In the rows, 128 means zero.
Rows lie near named flat spaces through zero. A row that begins with a name and a colon came from that space; any other row is followed by the name of its block's space that it lies nearest.
jg-zq: | 133 |  97 | 113 | 115 | 154 | 103 | 123 | 111 | 127 | 127 | 104 | 125 | 160 | 123 | 141 | 126 | 128 | 124 | 115 | 103 | 130 | 113 | 120 | 130 |
qd-dn: | 152 | 168 | 155 | 146 | 137 | 120 | 161 | 138 | 120 | 126 | 147 | 134 | 108 | 141 | 136 | 152 | 121 | 139 | 142 | 140 | 135 | 134 | 112 | 117 |
qd-dn: | 157 | 128 | 121 | 136 | 108 | 134 | 123 | 131 | 115 | 123 | 133 | 151 | 150 | 138 | 140 | 128 | 146 | 114 | 110 | 135 | 122 | 118 | 114 | 117 |
gh-fj: |  99 | 138 | 126 | 139 | 120 | 142 | 129 | 131 | 113 | 135 | 124 | 116 | 140 | 127 | 109 | 133 | 135 | 109 | 120 | 151 | 110 | 121 | 139 | 117 |
gh-fj: | 143 | 150 | 130 | 140 | 130 | 106 | 113 | 131 | 145 | 143 | 121 | 106 | 138 | 142 | 156 |  94 | 136 | 144 | 127 | 127 | 152 | 121 | 161 | 127 |
qd-dn: | 122 | 147 | 139 | 142 | 180 |  97 | 151 | 123 | 121 | 140 | 128 | 101 | 121 | 107 | 129 | 140 | 109 | 138 | 144 | 109 | 128 | 137 | 120 | 118 |
cl-cj: | 101 |  98 | 109 | 124 |  93 | 131 |  80 | 120 | 152 | 142 | 105 |  95 | 165 | 144 | 110 |  94 | 134 | 103 | 109 | 142 | 118 | 101 | 178 | 147 |
jg-zq: | 137 | 119 | 110 | 130 | 136 | 132 | 125 | 122 | 108 | 131 | 136 | 139 | 129 | 101 | 130 | 131 | 128 | 118 | 123 | 113 | 108 | 139 | 109 | 120 |
cl-cj: | 132 | 131 | 103 | 134 | 141 | 136 | 131 | 122 |  95 | 138 | 136 | 136 | 130 |  96 | 131 | 131 | 132 | 116 | 123 | 120 | 102 | 141 | 114 | 112 |
zr-hj: | 138 | 103 |  83 |  84 | 162 | 107 | 127 | 100 | 120 | 137 |  98 | 130 | 131 | 113 | 172 | 107 | 128 | 153 | 126 | 100 | 141 | 130 | 146 | 144 |
gh-fj: | 137 | 139 | 118 | 151 | 113 | 135 | 122 | 132 | 122 | 159 | 154 | 115 | 133 | 135 |  92 | 122 | 117 | 114 | 148 | 144 | 110 | 120 | 148 | 133 |
qd-dn: | 153 | 178 | 156 | 168 | 147 | 102 | 153 | 135 | 117 | 137 | 144 | 108 | 128 | 134 | 141 | 148 | 119 | 123 | 132 | 137 | 123 | 129 | 117 | 106 |
cl-cj: |  97 | 127 | 158 | 132 | 111 | 124 | 108 | 131 | 157 | 106 | 109 |  99 | 123 | 127 | 138 | 129 | 125 | 113 | 104 | 132 | 124 | 133 | 133 | 130 |
gh-fj: |  92 | 135 | 122 | 139 | 142 | 120 | 128 | 125 | 126 | 157 | 117 |  89 | 149 | 136 |  94 | 120 | 122 | 122 | 141 | 145 | 123 | 108 | 167 | 129 |
qd-dn: | 116 | 125 | 120 | 124 | 113 | 143 | 125 | 122 | 121 | 130 | 135 | 120 | 110 | 114 | 117 | 141 | 113 | 109 | 127 | 137 |  97 | 140 | 130 | 137 |
zr-hj: | 153 | 143 | 137 | 135 | 142 | 111 | 144 | 129 | 119 | 121 | 126 | 138 | 137 | 135 | 155 | 137 | 135 | 134 | 120 | 124 | 138 | 124 | 110 | 114 |
jg-zq: | 146 | 113 | 100 | 135 | 149 | 103 | 106 | 119 | 123 | 146 | 111 | 122 | 178 | 124 | 146 |  93 | 147 | 128 | 114 | 105 | 138 | 108 | 139 | 117 |
hm-mc: |  87 | 110 | 133 | 130 | 134 | 144 | 126 | 136 | 132 | 128 | 128 | 128 | 135 | 122 |  81 | 128 | 130 | 126 | 139 | 127 | 130 | 123 | 125 | 125 |
jg-zq: | 145 |  81 | 132 | 122 | 124 | 109 |  98 | 121 | 157 | 109 | 115 | 133 | 155 | 127 | 137 | 120 | 127 | 117 | 107 |  94 | 135 | 118 | 105 | 138 |
qd-dn: | 142 | 128 | 123 | 124 | 105 | 143 | 119 | 135 | 125 | 116 | 127 | 154 | 135 | 137 | 147 | 118 | 151 | 129 | 112 | 135 | 137 | 126 | 123 | 121 |
hm-mc: | 125 | 107 | 137 | 136 | 137 | 118 | 115 | 130 | 142 | 122 | 126 | 126 | 146 | 122 | 115 | 124 | 127 | 123 | 125 | 107 | 133 | 122 | 113 | 125 |
hm-mc: | 132 | 139 | 142 | 131 | 111 | 136 | 122 | 137 | 135 | 112 | 130 | 136 | 116 | 128 | 147 | 125 | 138 | 130 | 116 | 131 | 134 | 139 | 120 | 121 |
jg-zq: | 158 | 109 | 112 | 127 | 113 | 134 | 111 | 126 | 128 | 128 | 144 | 146 | 127 | 118 | 130 | 121 | 126 | 120 | 126 | 113 | 117 | 135 | 114 | 135 |
zr-hj: |  91 |  99 | 124 | 118 |  82 | 168 |  77 | 144 | 165 | 121 | 133 | 132 | 112 | 118 | 100 |  84 | 141 | 132 | 129 | 125 | 138 | 141 | 153 | 144 |
cl-cj: | 125 | 147 | 148 | 145 |  80 | 157 | 113 | 146 | 131 | 109 | 140 | 138 | 118 | 133 | 132 | 130 | 145 | 109 | 106 | 153 | 116 | 138 | 121 | 115 |
qd-dn: | 120 | 142 | 133 | 133 | 146 | 121 | 140 | 125 | 121 | 132 | 132 | 114 | 111 | 111 | 129 | 140 | 114 | 128 | 135 | 124 | 117 | 142 | 124 | 125 |
gh-fj: | 133 | 103 | 145 | 113 |  87 | 127 |  94 | 125 | 170 |  98 | 115 | 122 | 118 | 136 | 154 | 122 | 123 | 115 | 100 | 122 | 128 | 134 | 128 | 150 |
zr-hj: | 146 | 140 | 120 | 126 | 116 | 130 | 150 | 124 | 107 | 139 | 130 | 136 | 143 | 161 | 122 | 147 | 129 | 119 | 131 | 161 | 120 | 104 | 137 | 131 |
qd-dn: | 139 | 139 | 127 | 145 | 118 | 127 | 125 | 126 | 117 | 133 | 136 | 119 | 134 | 124 | 130 | 137 | 124 | 105 | 118 | 137 | 104 | 128 | 124 | 121 |
cl-cj: |  81 | 127 | 142 | 122 | 111 | 146 | 116 | 138 | 150 | 123 | 116 | 112 | 119 | 137 | 108 | 116 | 133 | 133 | 130 | 145 | 140 | 127 | 156 | 135 |
hm-mc: | 142 | 118 |  78 | 117 | 161 | 115 | 139 | 105 |  97 | 168 | 130 | 122 | 141 | 114 | 117 | 123 | 114 | 130 | 150 | 119 | 110 | 119 | 147 | 138 |
hm-mc: |  68 |  96 | 155 | 147 | 129 | 149 | 113 | 149 | 147 | 118 | 131 | 128 | 151 | 122 |  49 | 128 | 136 | 118 | 137 | 120 | 135 | 116 | 110 | 116 |
gh-fj: | 142 | 157 | 123 | 140 | 140 | 114 | 129 | 131 | 124 | 144 | 126 | 118 | 134 | 133 | 152 | 105 | 139 | 144 | 131 | 130 | 145 | 126 | 149 | 117 |
cl-cj: | 144 | 101 | 148 | 112 | 148 |  99 | 125 | 120 | 156 |  99 | 113 | 132 | 122 | 122 | 159 | 136 | 116 | 139 | 117 |  89 | 147 | 136 |  97 | 138 |
jg-zq: | 130 | 138 |  74 | 134 | 134 | 151 | 126 | 125 |  86 | 171 | 149 | 136 | 130 | 102 | 106 | 104 | 137 | 129 | 149 | 134 | 107 | 134 | 152 | 119 |
gh-fj: | 167 | 149 | 113 | 135 | 127 | 119 | 128 | 125 | 123 | 150 | 147 | 127 | 114 | 128 | 146 | 114 | 121 | 138 | 143 | 126 | 127 | 136 | 142 | 134 |
gh-fj: | 157 | 147 | 127 | 137 | 118 | 126 | 122 | 134 | 128 | 129 | 137 | 136 | 124 | 131 | 154 | 114 | 138 | 135 | 123 | 128 | 136 | 134 | 129 | 121 |
hm-mc: | 127 | 122 | 136 | 132 | 111 | 115 | 114 | 121 | 135 | 116 | 104 | 112 | 159 | 145 | 148 | 132 | 135 | 102 |  93 | 140 | 119 | 109 | 132 | 125 |
zr-hj: | 121 | 122 | 118 | 121 | 135 | 127 | 117 | 130 | 128 | 124 | 110 | 136 | 148 | 127 | 148 | 103 | 153 | 140 | 114 | 120 | 148 | 122 | 135 | 117 |
zr-hj: | 118 | 100 | 103 | 100 | 125 | 135 | 114 | 113 | 140 | 138 | 130 | 118 |  98 | 108 | 117 | 119 | 103 | 132 | 145 | 114 | 114 | 145 | 147 | 160 |
gh-fj: | 117 | 141 | 117 | 126 | 158 | 142 | 164 | 129 |  83 | 127 | 131 | 154 | 126 | 109 | 124 | 152 | 140 | 133 | 132 | 132 | 120 | 135 | 101 | 102 |
jg-zq: |  93 | 157 | 163 | 126 | 136 | 130 | 161 | 134 | 129 | 112 | 119 | 114 | 101 | 139 | 126 | 160 | 119 | 135 | 132 | 153 | 132 | 134 | 127 | 124 |
cl-cj: | 151 | 123 | 129 | 118 | 142 | 117 | 143 | 127 | 134 | 130 | 133 | 144 | 126 | 145 | 128 | 130 | 123 | 151 | 147 | 119 | 152 | 120 | 124 | 138 |
cl-cj: | 187 | 110 | 129 | 136 | 134 |  87 | 115 | 110 | 133 | 115 | 123 | 126 | 153 | 122 | 174 | 141 | 116 | 102 |  96 |  97 | 110 | 124 |  92 | 129 |
zr-hj: | 138 | 143 | 128 | 141 | 140 | 127 | 137 | 133 | 108 | 126 | 130 | 141 | 141 | 123 | 140 | 130 | 145 | 128 | 119 | 127 | 131 | 128 | 111 | 104 |
hm-mc: | 100 | 159 | 128 | 110 | 101 | 154 | 151 | 128 | 112 | 127 | 118 | 123 | 105 | 151 | 134 | 145 | 132 | 127 | 125 | 182 | 120 | 127 | 160 | 133 |
hm-mc: |  95 | 116 | 116 | 133 | 118 | 144 | 117 | 128 | 115 | 134 | 117 | 121 | 157 | 125 | 101 | 125 | 142 | 105 | 115 | 144 | 111 | 113 | 138 | 118 |
zr-hj: | 104 | 130 | 139 | 141 |  99 | 150 | 116 | 142 | 136 | 128 | 133 | 124 | 137 | 142 |  95 | 123 | 137 | 116 | 127 | 151 | 126 | 118 | 140 | 125 |
jg-zq: | 102 | 111 | 141 | 144 | 133 | 130 | 105 | 135 | 138 | 115 | 122 | 121 | 144 | 104 | 115 | 120 | 137 | 113 | 111 | 108 | 123 | 133 | 108 | 111 |
qd-dn: |  95 |  96 | 110 | 105 | 157 | 126 | 129 | 112 | 129 | 136 | 119 | 113 | 115 |  99 | 104 | 132 | 105 | 131 | 144 | 106 | 116 | 138 | 132 | 145 |
jg-zq: | 110 | 128 | 157 | 146 | 116 | 132 | 111 | 142 | 150 | 110 | 128 | 120 | 129 | 124 | 121 | 124 | 135 | 121 | 116 | 123 | 134 | 133 | 117 | 118 |
zr-hj: | 126 | 120 | 104 | 116 | 135 | 133 | 137 | 113 | 112 | 145 | 140 | 120 | 106 | 109 | 109 | 144 | 100 | 119 | 147 | 128 |  97 | 139 | 133 | 146 |
cl-cj: |  61 |  93 | 110 |  98 | 130 | 156 | 106 | 129 | 142 | 127 | 108 | 125 | 120 | 107 |  99 |  98 | 138 | 144 | 135 | 119 | 141 | 135 | 154 | 139 |
hm-mc: |  70 | 130 | 142 | 121 | 113 | 169 | 133 | 145 | 128 | 116 | 127 | 136 | 109 | 126 |  91 | 132 | 140 | 133 | 135 | 151 | 133 | 135 | 133 | 122 |
| 127 | 140 | 111 | 128 | 137 | 134 | 139 | 125 | 107 | 143 | 133 | 129 | 125 | 120 | 126 | 128 | 130 | 131 | 136 | 135 | 120 | 131 | 136 | 123 | : jg-zq
| 118 | 154 | 149 | 138 | 132 | 121 | 133 | 135 | 140 | 129 | 128 | 109 | 112 | 133 | 135 | 125 | 124 | 139 | 135 | 135 | 140 | 135 | 141 | 126 | : qd-dn
| 133 | 149 | 134 | 135 | 136 | 125 | 131 | 136 | 121 | 121 | 120 | 138 | 136 | 129 | 158 | 116 | 153 | 141 | 115 | 127 | 148 | 130 | 124 | 106 | : gh-fj
| 134 | 135 | 112 | 126 | 137 | 139 | 149 | 124 |  98 | 137 | 143 | 142 | 115 | 114 | 118 | 146 | 122 | 125 | 140 | 133 | 109 | 137 | 116 | 124 | : gh-fj
|  92 | 110 | 113 | 108 | 139 | 144 | 128 | 125 | 122 | 128 | 117 | 132 | 122 | 110 | 113 | 122 | 132 | 136 | 134 | 123 | 129 | 134 | 134 | 130 | : hm-mc
| 138 | 119 | 138 | 130 | 125 | 115 | 115 | 126 | 142 | 114 | 118 | 125 | 139 | 129 | 149 | 125 | 131 | 122 | 109 | 115 | 132 | 127 | 118 | 126 | : hm-mc
| 133 | 122 | 130 | 117 |  95 | 137 | 108 | 139 | 149 | 117 | 110 | 147 | 154 | 169 | 146 |  96 | 163 | 142 | 111 | 144 | 167 | 104 | 151 | 129 | : zr-hj
| 102 | 126 | 134 | 113 | 126 | 156 | 134 | 142 | 131 | 116 | 133 | 151 | 101 | 122 | 113 | 123 | 139 | 152 | 142 | 129 | 148 | 143 | 124 | 127 | : cl-cj
| 128 |  97 | 114 |  99 | 159 | 120 | 134 | 121 | 136 | 127 | 120 | 146 | 124 | 121 | 125 | 119 | 124 | 158 | 147 |  97 | 154 | 129 | 121 | 142 | : cl-cj
| 122 | 102 | 127 | 125 |  80 | 150 |  84 | 133 | 148 | 108 | 121 | 136 | 138 | 127 | 134 | 108 | 146 | 107 |  96 | 129 | 121 | 129 | 128 | 131 | : cl-cj
| 129 | 198 | 177 | 156 | 108 | 132 | 158 | 145 | 136 | 128 | 157 | 101 |  71 | 146 | 128 | 159 | 103 | 129 | 147 | 170 | 120 | 149 | 139 | 128 | : qd-dn
| 125 | 107 | 133 | 136 | 131 | 146 | 140 | 137 | 118 | 125 | 151 | 155 | 134 | 126 |  75 | 150 | 124 | 121 | 146 | 124 | 121 | 122 |  94 | 124 | : gh-fj
| 116 | 124 | 118 | 138 | 116 | 155 | 105 | 140 | 118 | 122 | 136 | 147 | 131 | 100 | 125 | 107 | 154 | 123 | 115 | 119 | 123 | 143 | 115 | 107 | : hm-mc
| 150 | 144 | 134 | 151 | 115 | 122 | 128 | 131 | 121 | 133 | 138 | 124 | 143 | 139 | 130 | 136 | 129 | 109 | 119 | 141 | 115 | 119 | 123 | 119 | : qd-dn
| 145 |  74 | 114 | 114 | 138 | 118 | 111 | 112 | 130 | 110 | 122 | 144 | 143 | 101 | 133 | 138 | 119 | 109 | 110 |  87 | 110 | 132 |  86 | 135 | : jg-zq
| 142 | 136 | 112 | 130 | 130 | 138 | 130 | 133 | 105 | 128 | 128 | 155 | 143 | 124 | 146 | 116 | 157 | 135 | 117 | 128 | 136 | 127 | 119 | 107 | : zr-hj
| 155 | 143 | 108 | 127 | 127 | 112 | 123 | 116 | 132 | 156 | 137 | 105 | 112 | 129 | 144 | 113 | 108 | 134 | 143 | 129 | 121 | 133 | 162 | 148 | : gh-fj
| 150 | 143 | 141 | 143 |  95 | 137 | 136 | 134 | 127 | 130 | 149 | 131 | 125 | 155 | 112 | 149 | 119 | 110 | 132 | 157 | 113 | 118 | 127 | 134 | : qd-dn
| 168 | 143 | 124 | 154 | 114 | 137 | 127 | 141 | 120 | 145 | 167 | 148 | 128 | 133 | 109 | 121 | 130 | 128 | 147 | 130 | 126 | 128 | 119 | 122 | : gh-fj
| 133 | 124 | 118 | 143 | 107 | 129 | 108 | 123 | 123 | 136 | 129 | 113 | 149 | 125 | 124 | 127 | 127 |  95 | 110 | 137 |  99 | 120 | 134 | 126 | : qd-dn
| 102 | 106 | 125 | 115 | 125 | 131 | 106 | 125 | 152 | 128 | 121 | 111 | 115 | 114 | 117 | 111 | 117 | 132 | 133 | 114 | 129 | 138 | 144 | 145 | : zr-hj
| 146 |  89 | 118 | 103 | 123 | 138 | 114 | 129 | 141 | 108 | 128 | 168 | 125 | 122 | 137 | 114 | 139 | 145 | 126 |  98 | 149 | 135 | 104 | 138 | : cl-cj
| 131 |  98 | 136 | 126 | 117 | 138 | 115 | 128 | 136 | 105 | 139 | 143 | 116 | 104 | 119 | 144 | 118 | 110 | 118 | 106 | 109 | 146 |  88 | 132 | : jg-zq
| 101 |  90 | 142 | 126 | 148 | 128 | 112 | 135 | 152 | 112 | 124 | 134 | 133 | 106 | 102 | 118 | 129 | 137 | 133 |  90 | 146 | 134 | 103 | 126 | : hm-mc
| 132 | 166 | 151 | 163 | 141 | 102 | 130 | 133 | 132 | 138 | 129 |  92 | 136 | 130 | 142 | 126 | 125 | 122 | 123 | 132 | 127 | 127 | 137 | 111 | : qd-dn
|  97 | 111 | 107 | 100 | 140 | 144 | 122 | 120 | 120 | 118 | 115 | 134 | 103 |  88 | 141 | 120 | 131 | 137 | 123 | 110 | 121 | 156 | 125 | 129 | : qd-dn
|  68 | 119 | 108 | 116 | 140 | 146 | 131 | 127 | 122 | 155 | 118 | 109 | 134 | 129 |  74 | 115 | 127 | 136 | 155 | 146 | 130 | 114 | 170 | 137 | : jg-zq
| 149 | 141 |  92 | 126 | 125 | 132 | 127 | 117 |  98 | 148 | 131 | 131 | 133 | 118 | 150 | 119 | 135 | 121 | 122 | 137 | 109 | 131 | 143 | 123 | : hm-mc
